Here is a tiny trained network, its code and every weight. The questions are about switching its units off for an input and a class, where a switched-off unit gives its printed mean instead of its output.

import numpy as np


def w(rows, s, z=0):
    codes = np.array(rows[::2]) - 128.0
    scale = np.full(codes.shape[1], s)
    scale[-1] = z or s
    return codes * scale


def f(y):
    return np.maximum(y, 0)


def log_softmax(a):
    a = a - a.max(-1, keepdims=True)
    return a - np.log(np.exp(a).sum(-1, keepdims=True))


def net(x, mask):
    res = np.array(x, float).reshape(1, 3) / 4 @ E
    y = f(res @ A[0][:, :-1].T + A[0][:, -1])
    res = res + np.where(mask, y, B[0][:, -1]) @ B[0][:, :-1]
    return log_softmax(res[-1] @ U[:, :-1].T + U[:, -1])


A, B = {}, {}
E = w([
[229,63,121,165],'x0',
[107,167,201,241],'x1',
[226,255,117,98],'x2',
],0.0089)
A[0] = w([
[27,221,144,94,117],'neuron 0',
[42,135,128,114,130],'neuron 1',
[147,151,179,98,94],'neuron 2',
[138,67,136,146,112],'neuron 3',
[18,195,110,55,93],'neuron 4',
[136,209,109,137,127],'neuron 5',
[168,87,100,47,121],'neuron 6',
[118,120,107,96,113],'neuron 7',
[76,35,124,142,71],'neuron 8',
[149,128,134,171,117],'neuron 9',
[157,201,103,116,82],'neuron 10',
[128,117,142,93,122],'neuron 11',
[104,155,147,193,70],'neuron 12',
[141,133,149,210,83],'neuron 13',
[103,128,123,35,118],'neuron 14',
[126,152,164,177,174],'neuron 15',
[65,173,149,87,75],'neuron 16',
[144,110,96,85,80],'neuron 17',
[121,236,125,94,96],'neuron 18',
[189,70,161,126,80],'neuron 19',
[73,207,147,185,110],'neuron 20',
[14,89,127,136,83],'neuron 21',
[163,152,127,134,87],'neuron 22',
[186,108,147,135,90],'neuron 23',
[248,42,119,180,108],'neuron 24',
[74,177,91,136,94],'neuron 25',
[161,164,132,135,83],'neuron 26',
[118,120,107,74,95],'neuron 27',
[115,155,173,200,84],'neuron 28',
[139,94,116,43,68],'neuron 29',
[114,117,127,128,252],'neuron 30',
[201,190,132,103,117],'neuron 31',
[122,146,129,181,77],'neuron 32',
[199,94,98,178,80],'neuron 33',
],0.015,0.011)
B[0] = w([
[204,144,137,127,252],'neuron 0',
[162,125,135,103,205],'neuron 1',
[116,120,146,144,148],'neuron 2',
[123,118,158,124,177],'neuron 3',
[197,150,133,136,237],'neuron 4',
[99,103,148,110,206],'neuron 5',
[104,155,87,144,215],'neuron 6',
[116,142,117,143,156],'neuron 7',
[78,86,181,162,212],'neuron 8',
[128,145,116,139,157],'neuron 9',
[91,101,160,145,190],'neuron 10',
[120,134,119,136,147],'neuron 11',
[117,149,120,183,172],'neuron 12',
[118,159,114,165,177],'neuron 13',
[116,160,95,147,197],'neuron 14',
[109,138,82,101,213],'neuron 15',
[166,138,161,150,180],'neuron 16',
[106,144,126,175,161],'neuron 17',
[111,90,171,135,223],'neuron 18',
[161,142,163,150,170],'neuron 19',
[119,163,101,158,221],'neuron 20',
[92,86,200,156,223],'neuron 21',
[125,117,154,144,151],'neuron 22',
[157,131,148,139,157],'neuron 23',
[214,145,154,124,241],'neuron 24',
[159,141,140,132,170],'neuron 25',
[119,109,155,152,157],'neuron 26',
[115,151,119,162,164],'neuron 27',
[102,150,105,168,191],'neuron 28',
[99,160,125,192,179],'neuron 29',
[106,97,48,3,253],'neuron 30',
[84,85,147,114,221],'neuron 31',
[113,142,126,163,151],'neuron 32',
[176,147,161,145,177],'neuron 33',
],0.053,0.011)
U = w([
[209,129,187,127,180],'0',
[55,32,222,139,3],'1',
[60,202,77,200,75],'2',
[113,85,77,1,253],'3',
],0.0097,0.0061)

Each question gives the input, the list of numbers given to net, and the class t.
The units are the neurons (one row each of A and B). Each row of codes is followed by its name. A weight is (code - 128) times the scale printed after its matrix; where a second scale follows, it is the last column's (A, B and U).
mask holds one flag per neuron, in row order. A switched-off neuron (its flag False) gives its mean, the last column of its row in B, instead of its output. The means were averaged over made-up inputs and are rounded, as every weight is.
A unit's drop is (log p(t) with every unit on - log p(t) with that unit switched off) / (log p(t) with every unit on - log p(t) with every unit switched off).
unit that matters most: the unit with the biggest drop
top k neurons: the k neurons with the biggest drops, biggest first
drop when u is switched off: that unit's drop, to one decimal
input [-8,5,-6], class 0: unit that matters most : neuron 0
input [-2,7,7], class 1: top 3 neurons : neuron 18; neuron 31; neuron 5
input [-5,0,-5], class 0: top 4 neurons : neuron 4; neuron 0; neuron 31; neuron 1
input [-8,-7,-7], class 0: top 2 neurons : neuron 4; neuron 0
input [3,-3,-4], class 1: top 3 neurons : neuron 8; neuron 0; neuron 4
input [-7,1,8], class 1: top 2 neurons : neuron 18; neuron 31
input [-4,-5,1], class 2: top 2 neurons : neuron 24; neuron 14
input [-2,-7,8], class 1: top 2 neurons : neuron 31; neuron 18
input [1,-6,-5], class 2: top 3 neurons : neuron 6; neuron 18; neuron 29
input [6,-1,8], class 1: drop when neuron 31 is switched off : 0.8
input [-7,-3,-5], class 0: drop when neuron 4 is switched off : 0.1
input [-3,-1,3], class 3: drop when neuron 24 is switched off : 0.3
